Below is a small trained network, with its code and all its weights. Each question gives an input and a class and asks what happens when units are switched off, that is, made to give their printed mean instead of their output.

import numpy as np


def w(rows, s, z=0):
    codes = np.array(rows[::2]) - 128.0
    scale = np.full(codes.shape[1], s)
    scale[-1] = z or s
    return codes * scale


def norm(h):
    return h / np.sqrt((h * h).mean(-1, keepdims=True) + 1e-5)


def f(y):
    return y / 2 * (1 + np.tanh(0.7978845608 * (y + 0.044715 * y**3)))


def log_softmax(a):
    a = a - a.max(-1, keepdims=True)
    return a - np.log(np.exp(a).sum(-1, keepdims=True))


def net(x, mask):
    res = np.array(x, float).reshape(1, 7) / 4 @ E
    u = 0
    for l in range(3):
        y = f(norm(res) @ A[l][:, :-1].T + A[l][:, -1])
        res = res + np.where(mask[u : u + 5], y, B[l][:, -1]) @ B[l][:, :-1]
        u += 5
    return log_softmax(norm(res)[-1] @ U[:, :-1].T + U[:, -1])


A, B = {}, {}
E = w([
[109,21,46,74,118],'x0',
[70,67,157,58,141],'x1',
[105,108,147,158,76],'x2',
[180,95,168,254,252],'x3',
[125,78,187,180,80],'x4',
[94,187,92,161,105],'x5',
[177,197,69,98,167],'x6',
],0.0076)
A[0] = w([
[105,75,95,167,120,206],'0.n1',
[127,171,170,124,120,123],'0.n2',
[126,151,94,73,95,40],'0.n3',
[3,122,121,144,119,254],'0.n4',
[146,94,141,127,79,209],'0.n5',
],0.023,0.003)
B[0] = w([
[124,149,213,34,103,203],'0.n1',
[174,183,53,203,165,185],'0.n2',
[112,143,138,40,138,230],'0.n3',
[249,149,167,33,144,254],'0.n4',
[211,159,160,118,152,201],'0.n5',
],0.014,0.0085)
A[1] = w([
[181,130,25,109,96,199],'1.n1',
[137,141,71,83,96,194],'1.n2',
[106,48,94,106,143,6],'1.n3',
[142,218,117,111,148,233],'1.n4',
[162,3,131,113,221,89],'1.n5',
],0.016,0.0022)
B[1] = w([
[127,138,223,66,203,186],'1.n1',
[172,152,160,71,173,185],'1.n2',
[51,184,98,167,101,126],'1.n3',
[97,44,221,172,134,248],'1.n4',
[69,222,45,46,250,177],'1.n5',
],0.014,0.011)
A[2] = w([
[81,140,20,161,74,6],'2.n1',
[85,53,125,80,70,51],'2.n2',
[93,105,131,232,99,27],'2.n3',
[182,246,81,103,78,176],'2.n4',
[54,253,103,157,41,222],'2.n5',
],0.013,0.0024)
B[2] = w([
[155,216,173,163,3,112],'2.n1',
[201,228,117,176,85,124],'2.n2',
[230,33,95,154,98,254],'2.n3',
[164,41,237,24,219,241],'2.n4',
[145,54,179,126,134,89],'2.n5',
],0.014,0.0017)
U = w([
[200,125,176,8,164,207],'0',
[105,89,82,166,84,2],'1',
[107,143,96,132,193,130],'2',
[132,115,45,156,31,11],'3',
[135,126,146,145,75,42],'4',
[193,98,133,244,155,198],'5',
],0.014,0.005)

Each question gives the input, the list of numbers given to net, and the class t.
The units are the neurons (one row each of A and B). Each row of codes is followed by its name. A weight is (code - 128) times the scale printed after its matrix; where a second scale follows, it is the last column's (A, B and U).
mask holds one flag per neuron, layer by layer. A switched-off neuron (its flag False) gives its mean, the last column of its row in B, instead of its output. The means were averaged over made-up inputs and are rounded, as every weight is.
A unit's drop is (log p(t) with every unit on - log p(t) with that unit switched off) / (log p(t) with every unit on - log p(t) with every unit switched off).
The circuit of an input: a set's keep is (log p(t) with only the set's units on - log p(t) with every unit switched off) / (log p(t) with every unit on - log p(t) with every unit switched off). Starting from the 12 units with the biggest drops (on a tie, the unit counted first), units are removed one at a time, each time the one whose removal leaves the highest keep (on an exact tie, the one counted first), for as long as the keep stays at least 0.8.
units of the circuit, in order: the units of the circuit, biggest drop first
k most important neurons: the k neurons with the biggest drops, biggest first
drop of u: that unit's drop, to one decimal
input [1,2,-4,5,-2,2,0], class 2: most important neuron -> [0.n4]
input [3,5,1,3,-3,-3,4], class 2: 2 most important neurons -> [1.n5; 0.n4]
input [-6,-8,-5,7,-2,-7,-8], class 5: units of the circuit, in order -> [0.n4; 0.n3; 1.n1]
input [-5,4,7,-2,-4,-8,2], class 5: 3 most important neurons -> [0.n4; 1.n4; 1.n5]
input [-8,-6,-8,1,-6,-3,5], class 5: 2 most important neurons -> [1.n4; 0.n4]
input [-3,3,-3,4,-5,-1,1], class 2: 3 most important neurons -> [1.n5; 0.n4; 0.n1]
input [-5,-7,-1,0,-6,3,5], class 2: 2 most important neurons -> [1.n1; 0.n4]
input [3,-5,7,3,3,4,7], class 5: 2 most important neurons -> [0.n4; 0.n3]
input [-5,-4,3,-2,-6,6,7], class 2: 2 most important neurons -> [0.n4; 1.n4]
input [8,-1,-8,5,-1,-6,3], class 2: drop of 0.n4 -> 0.3
input [3,8,-7,8,-3,-1,4], class 2: drop of 0.n4 -> 0.2
input [7,6,0,8,-8,-3,2], class 2: drop of 1.n5 -> -0.1
